Here is a tiny trained network, its code and every weight. The questions are about switching its units off for an input and a target symbol, where a switched-off unit gives its printed mean instead of its output.

import numpy as np


def w(rows, s, z=0):
    codes = np.array(rows[::2]) - 128.0
    scale = np.full(codes.shape[1], s)
    scale[-1] = z or s
    return codes * scale


def f(y):
    return y / 2 * (1 + np.tanh(0.7978845608 * (y + 0.044715 * y**3)))


def softmax(a):
    e = np.exp(a - a.max(-1, keepdims=True))
    return e / e.sum(-1, keepdims=True)


def log_softmax(a):
    a = a - a.max(-1, keepdims=True)
    return a - np.log(np.exp(a).sum(-1, keepdims=True))


def net(x, mask):
    ids = ['ΠΦγδζθλψω'.index(c) for c in x.split()]
    T = len(ids)
    res = E[ids] + P[:T]
    q, k, v = (res @ M[0].T for M in (Q, K, V))
    z = softmax(np.where(np.tri(T) > 0, q @ k.T / 2**0.5, -1e9)) @ v
    res = res + np.where(mask[0], z, O[0][:, -1]) @ O[0][:, :-1]
    y = f(res @ A[0][:, :-1].T + A[0][:, -1])
    res = res + np.where(mask[1:17], y, B[0][:, -1]) @ B[0][:, :-1]
    return log_softmax(res[-1] @ U[:, :-1].T + U[:, -1])


Q, K, V, O, A, B = {}, {}, {}, {}, {}, {}
E = w([
[125,130,179,119],'Π',
[145,89,130,130],'Φ',
[97,114,154,159],'γ',
[175,75,108,101],'δ',
[1,156,99,151],'ζ',
[164,59,90,132],'θ',
[151,113,156,105],'λ',
[124,57,97,177],'ψ',
[105,134,182,135],'ω',
],0.019)
P = w([
[2,94,98,95],'0',
[110,49,133,59],'1',
[93,44,142,67],'2',
[106,41,153,67],'3',
[175,98,161,182],'4',
[172,109,160,156],'5',
],0.0091)
Q[0] = w([
[80,2,176,86],'head 0',
[219,213,92,223],'head 0',
],0.0071)
K[0] = w([
[27,183,64,50],'head 0',
[253,110,255,142],'head 0',
],0.0098)
V[0] = w([
[169,192,221,16],'head 0',
[50,206,203,255],'head 0',
],0.0095)
O[0] = w([
[49,11,123,67,2],'head 0',
[148,78,211,225,196],'head 0',
],0.011,0.0059)
A[0] = w([
[48,71,90,66,174],'neuron 0',
[166,48,232,152,157],'neuron 1',
[28,189,67,129,21],'neuron 2',
[181,159,138,209,152],'neuron 3',
[223,54,225,127,172],'neuron 4',
[103,44,84,123,164],'neuron 5',
[250,100,113,63,179],'neuron 6',
[51,63,210,116,110],'neuron 7',
[18,153,101,142,9],'neuron 8',
[102,142,133,132,102],'neuron 9',
[118,255,124,51,237],'neuron 10',
[125,132,134,162,129],'neuron 11',
[163,146,166,184,112],'neuron 12',
[109,149,136,42,125],'neuron 13',
[33,50,101,52,252],'neuron 14',
[210,170,142,214,125],'neuron 15',
],0.0076,0.0036)
B[0] = w([
[165,179,168,3,162],'neuron 0',
[70,94,106,170,255],'neuron 1',
[66,138,157,186,129],'neuron 2',
[156,177,164,114,232],'neuron 3',
[73,131,117,181,254],'neuron 4',
[129,108,152,112,155],'neuron 5',
[68,136,136,198,179],'neuron 6',
[117,54,86,124,175],'neuron 7',
[88,107,163,188,128],'neuron 8',
[111,128,138,137,124],'neuron 9',
[96,148,49,159,160],'neuron 10',
[128,139,120,92,153],'neuron 11',
[122,162,132,108,207],'neuron 12',
[100,163,114,82,137],'neuron 13',
[168,138,188,7,188],'neuron 14',
[178,173,168,103,245],'neuron 15',
],0.0078,0.0089)
U = w([
[116,174,2,145,140],'Π',
[177,123,225,18,122],'Φ',
[233,202,128,111,53],'γ',
[198,130,206,145,17],'δ',
[99,57,187,64,103],'ζ',
[80,153,147,232,177],'θ',
[51,29,127,157,124],'λ',
[97,189,103,43,120],'ψ',
[142,134,89,101,254],'ω',
],0.0062,0.0041)

Each question gives the input, a string of symbols that net reads in full, and the target symbol t.
The units are the heads (2 rows each of Q, K, V and O) and the neurons (one row each of A and B). Each row of codes is followed by its name. A weight is (code - 128) times the scale printed after its matrix; where a second scale follows, it is the last column's (O, A, B and U).
mask holds one flag per unit, heads first, then neurons. A switched-off unit (its flag False) gives its mean, the last column of its rows in O or B, instead of its output. The means were averaged over made-up inputs and are rounded, as every weight is.
A unit's drop is (log p(t) with every unit on - log p(t) with that unit switched off) / (log p(t) with every unit on - log p(t) with every unit switched off).
The circuit of an input: a set's keep is (log p(t) with only the set's units on - log p(t) with every unit switched off) / (log p(t) with every unit on - log p(t) with every unit switched off). Starting from the 12 units with the biggest drops (on a tie, the unit counted first), units are removed one at a time, each time the one whose removal leaves the highest keep (on an exact tie, the one counted first), for as long as the keep stays at least 0.8.
circuit, biggest first: the units of the circuit, biggest drop first
most important unit: the unit with the biggest drop
k most important neurons: the k neurons with the biggest drops, biggest first
drop when u is switched off: that unit's drop, to one decimal
input θ Π Φ, target Π: most important unit : head 0
input δ δ θ, target ψ: circuit, biggest first : (head 0; neuron 0)
input ψ λ Π, target γ: circuit, biggest first : (head 0; neuron 15)
input θ ω λ ω, target Π: circuit, biggest first : (head 0; neuron 10)
input ζ λ θ Φ, target θ: circuit, biggest first : (neuron 4; head 0)
input θ δ λ δ, target Π: circuit, biggest first : (head 0; neuron 10)
input Π γ γ ψ, target ζ: 2 most important neurons : (neuron 14; neuron 0)
input λ γ Φ, target Φ: circuit, biggest first : (head 0; neuron 14; neuron 0)
input ζ ω ω ψ, target θ: 4 most important neurons : (neuron 4; neuron 1; neuron 14; neuron 0)
input ζ λ ω θ δ, target θ: 2 most important neurons : (neuron 4; neuron 6)
input ζ λ θ, target θ: circuit, biggest first : (head 0; neuron 4)
input ζ λ Π, target θ: 4 most important neurons : (neuron 4; neuron 1; neuron 14; neuron 0)
input δ λ Φ, target ψ: drop when neuron 7 is switched off : 0.0
input λ ψ θ, target Φ: drop when head 0 is switched off : 1.9
input λ Φ δ, target Φ: drop when neuron 14 is switched off : 0.4
input λ ω θ, target Φ: drop when head 0 is switched off : 1.8
input δ λ Π λ, target ψ: most important neuron : (neuron 10)
